Below are the code and all the weights of a small trained network. Each question names an input and a class and asks about switching units off, where a switched-off unit gives its printed mean instead of its output.

import numpy as np


def w(rows, s, z=0):
    codes = np.array(rows[::2]) - 128.0
    scale = np.full(codes.shape[1], s)
    scale[-1] = z or s
    return codes * scale


def f(y):
    return np.maximum(y, 0)


def log_softmax(a):
    a = a - a.max(-1, keepdims=True)
    return a - np.log(np.exp(a).sum(-1, keepdims=True))


def net(x, mask):
    res = np.array(x, float).reshape(1, 5) / 4 @ E
    y = f(res @ A[0][:, :-1].T + A[0][:, -1])
    res = res + np.where(mask, y, B[0][:, -1]) @ B[0][:, :-1]
    return log_softmax(res[-1] @ U[:, :-1].T + U[:, -1])


A, B = {}, {}
E = w([
[174,107,2,179],'x0',
[125,120,130,131],'x1',
[134,147,129,113],'x2',
[132,143,128,115],'x3',
[4,189,71,132],'x4',
],0.0089)
A[0] = w([
[210,99,137,70,30],'neuron 0',
[97,158,254,113,80],'neuron 1',
[176,108,65,85,253],'neuron 2',
[242,56,192,125,61],'neuron 3',
[130,143,203,151,96],'neuron 4',
[168,138,93,154,135],'neuron 5',
[135,153,173,124,78],'neuron 6',
],0.0098,0.0018)
B[0] = w([
[67,43,73,47,195],'neuron 0',
[129,67,103,231,235],'neuron 1',
[151,184,162,164,219],'neuron 2',
[43,124,63,51,254],'neuron 3',
[255,64,183,153,176],'neuron 4',
[203,128,159,196,190],'neuron 5',
[155,97,176,172,159],'neuron 6',
],0.0068,0.0067)
U = w([
[2,89,17,16,63],'0',
[176,151,112,128,253],'1',
[235,114,122,235,40],'2',
],0.0081,0.0034)

Each question gives the input, the list of numbers given to net, and the class t.
The units are the neurons (one row each of A and B). Each row of codes is followed by its name. A weight is (code - 128) times the scale printed after its matrix; where a second scale follows, it is the last column's (A, B and U).
mask holds one flag per neuron, in row order. A switched-off neuron (its flag False) gives its mean, the last column of its row in B, instead of its output. The means were averaged over made-up inputs and are rounded, as every weight is.
A unit's drop is (log p(t) with every unit on - log p(t) with that unit switched off) / (log p(t) with every unit on - log p(t) with every unit switched off).
The circuit of an input: a set's keep is (log p(t) with only the set's units on - log p(t) with every unit switched off) / (log p(t) with every unit on - log p(t) with every unit switched off). Starting from all 7 units, units are removed one at a time, each time the one whose removal leaves the highest keep (on an exact tie, the one counted first), for as long as the keep stays at least 0.8.
units of the circuit, in order: the units of the circuit, biggest drop first
unit that matters most: the unit with the biggest drop
drop of u: that unit's drop, to one decimal
input [-7,-1,6,8,4], class 2: units of the circuit, in order	neuron 1; neuron 3
input [-5,-2,-6,0,1], class 2: units of the circuit, in order	neuron 3; neuron 1
input [-8,2,3,0,2], class 2: units of the circuit, in order	neuron 1; neuron 4
input [8,4,-8,-7,5], class 2: unit that matters most	neuron 3
input [4,-1,-1,2,-4], class 0: units of the circuit, in order	neuron 3; neuron 0
input [-7,6,7,-4,0], class 2: units of the circuit, in order	neuron 1; neuron 4
input [-5,-3,8,-8,0], class 2: units of the circuit, in order	neuron 1; neuron 3
input [-7,-7,3,-2,-7], class 0: drop of neuron 4	-0.2
input [-8,4,6,-4,1], class 2: drop of neuron 4	0.1
input [0,-2,-5,-4,-2], class 0: drop of neuron 4	0.2
input [5,-7,1,3,-7], class 0: drop of neuron 0	0.3
